Below are the code and all the weights of a small trained network. Each question names an input and a class and asks about switching units off, where a switched-off unit gives its printed mean instead of its output.

import numpy as np


def w(rows, s, z=0):
    codes = np.array(rows[::2]) - 128.0
    scale = np.full(codes.shape[1], s)
    scale[-1] = z or s
    return codes * scale


def norm(h):
    return h / np.sqrt((h * h).mean(-1, keepdims=True) + 1e-5)


def f(y):
    return y / 2 * (1 + np.tanh(0.7978845608 * (y + 0.044715 * y**3)))


def log_softmax(a):
    a = a - a.max(-1, keepdims=True)
    return a - np.log(np.exp(a).sum(-1, keepdims=True))


def net(x, mask):
    res = np.array(x, float).reshape(1, 5) / 4 @ E
    u = 0
    for l in range(2):
        y = f(norm(res) @ A[l][:, :-1].T + A[l][:, -1])
        res = res + np.where(mask[u : u + 4], y, B[l][:, -1]) @ B[l][:, :-1]
        u += 4
    return log_softmax(norm(res)[-1] @ U[:, :-1].T + U[:, -1])


A, B = {}, {}
E = w([
[128,126,131,130],'x0',
[125,127,126,130],'x1',
[57,3,145,127],'x2',
[113,124,46,93],'x3',
[204,88,153,63],'x4',
],0.0058)
A[0] = w([
[121,142,250,172,7],'L0N1',
[87,143,129,202,155],'L0N2',
[203,85,153,81,29],'L0N3',
[125,51,99,158,118],'L0N4',
],0.012,0.002)
B[0] = w([
[90,105,37,45,250],'L0N1',
[196,90,96,189,255],'L0N2',
[115,135,39,251,245],'L0N3',
[164,178,153,86,206],'L0N4',
],0.012,0.0036)
A[1] = w([
[137,197,82,156,236],'L1N1',
[234,190,81,112,54],'L1N2',
[79,2,145,124,90],'L1N3',
[178,128,219,166,254],'L1N4',
],0.0073,0.0025)
B[1] = w([
[145,18,204,25,254],'L1N1',
[54,132,203,185,200],'L1N2',
[208,254,215,119,162],'L1N3',
[237,21,113,47,131],'L1N4',
],0.007,0.0048)
U = w([
[176,127,90,252,128],'0',
[141,101,135,95,233],'1',
[141,110,131,100,213],'2',
[190,198,230,86,57],'3',
[64,120,67,48,56],'4',
[53,197,135,171,2],'5',
],0.011,0.0065)

Each question gives the input, the list of numbers given to net, and the class t.
The units are the neurons (one row each of A and B). Each row of codes is followed by its name. A weight is (code - 128) times the scale printed after its matrix; where a second scale follows, it is the last column's (A, B and U).
mask holds one flag per neuron, layer by layer. A switched-off neuron (its flag False) gives its mean, the last column of its row in B, instead of its output. The means were averaged over made-up inputs and are rounded, as every weight is.
A unit's drop is (log p(t) with every unit on - log p(t) with that unit switched off) / (log p(t) with every unit on - log p(t) with every unit switched off).
The circuit of an input: a set's keep is (log p(t) with only the set's units on - log p(t) with every unit switched off) / (log p(t) with every unit on - log p(t) with every unit switched off). Starting from all 8 units, units are removed one at a time, each time the one whose removal leaves the highest keep (on an exact tie, the one counted first), for as long as the keep stays at least 0.8.
circuit, biggest first: the units of the circuit, biggest drop first
k most important neurons: the k neurons with the biggest drops, biggest first
top k neurons in layer l: the k neurons of layer l with the biggest drops, biggest first
drop when u is switched off: that unit's drop, to one decimal
input [1,5,6,1,-5], class 3: 2 most important neurons	L0N3, L1N3
input [-8,7,-4,-1,-3], class 2: top 3 neurons in layer 1	L1N1, L1N4, L1N3
input [-2,6,-8,8,-5], class 3: circuit, biggest first	L0N3, L0N1
input [1,6,1,-8,-6], class 4: circuit, biggest first	L0N1
input [-5,3,8,-2,7], class 3: circuit, biggest first	L1N3, L0N2
input [-1,-1,4,0,2], class 3: 2 most important neurons	L0N1, L0N2
input [-1,-2,7,4,3], class 3: circuit, biggest first	L0N1, L1N3, L0N2
input [1,-6,-7,-8,-6], class 4: 2 most important neurons	L0N1, L1N3
input [0,7,-8,-6,-4], class 3: top 2 neurons in layer 1	L1N2, L1N1
input [4,5,-6,6,3], class 3: circuit, biggest first	L0N1, L0N2
input [-1,0,7,-2,8], class 0: 2 most important neurons	L0N3, L1N1
input [-5,-3,-8,-5,-4], class 3: 2 most important neurons	L0N3, L1N2
input [0,-5,-7,3,0], class 3: 3 most important neurons	L0N1, L1N2, L0N2
input [0,-1,8,-3,7], class 3: 2 most important neurons	L1N3, L0N2
input [4,2,7,1,-6], class 3: circuit, biggest first	L0N3, L1N3
input [-3,7,6,-8,-5], class 4: top 2 neurons in layer 1	L1N1, L1N4
input [-6,-4,7,6,-6], class 3: top 2 neurons in layer 0	L0N3, L0N1
input [-6,-8,-7,-7,-6], class 1: top 2 neurons in layer 0	L0N3, L0N4
input [-3,1,6,0,8], class 0: 3 most important neurons	L0N3, L1N1, L0N1
input [-2,6,-1,-4,-4], class 1: drop when L0N1 is switched off	0.3
input [-1,-7,8,3,8], class 0: drop when L0N4 is switched off	-0.3
input [-6,0,3,5,8], class 0: drop when L0N1 is switched off	0.2
input [-7,-5,-4,-8,-5], class 4: drop when L0N3 is switched off	0.1
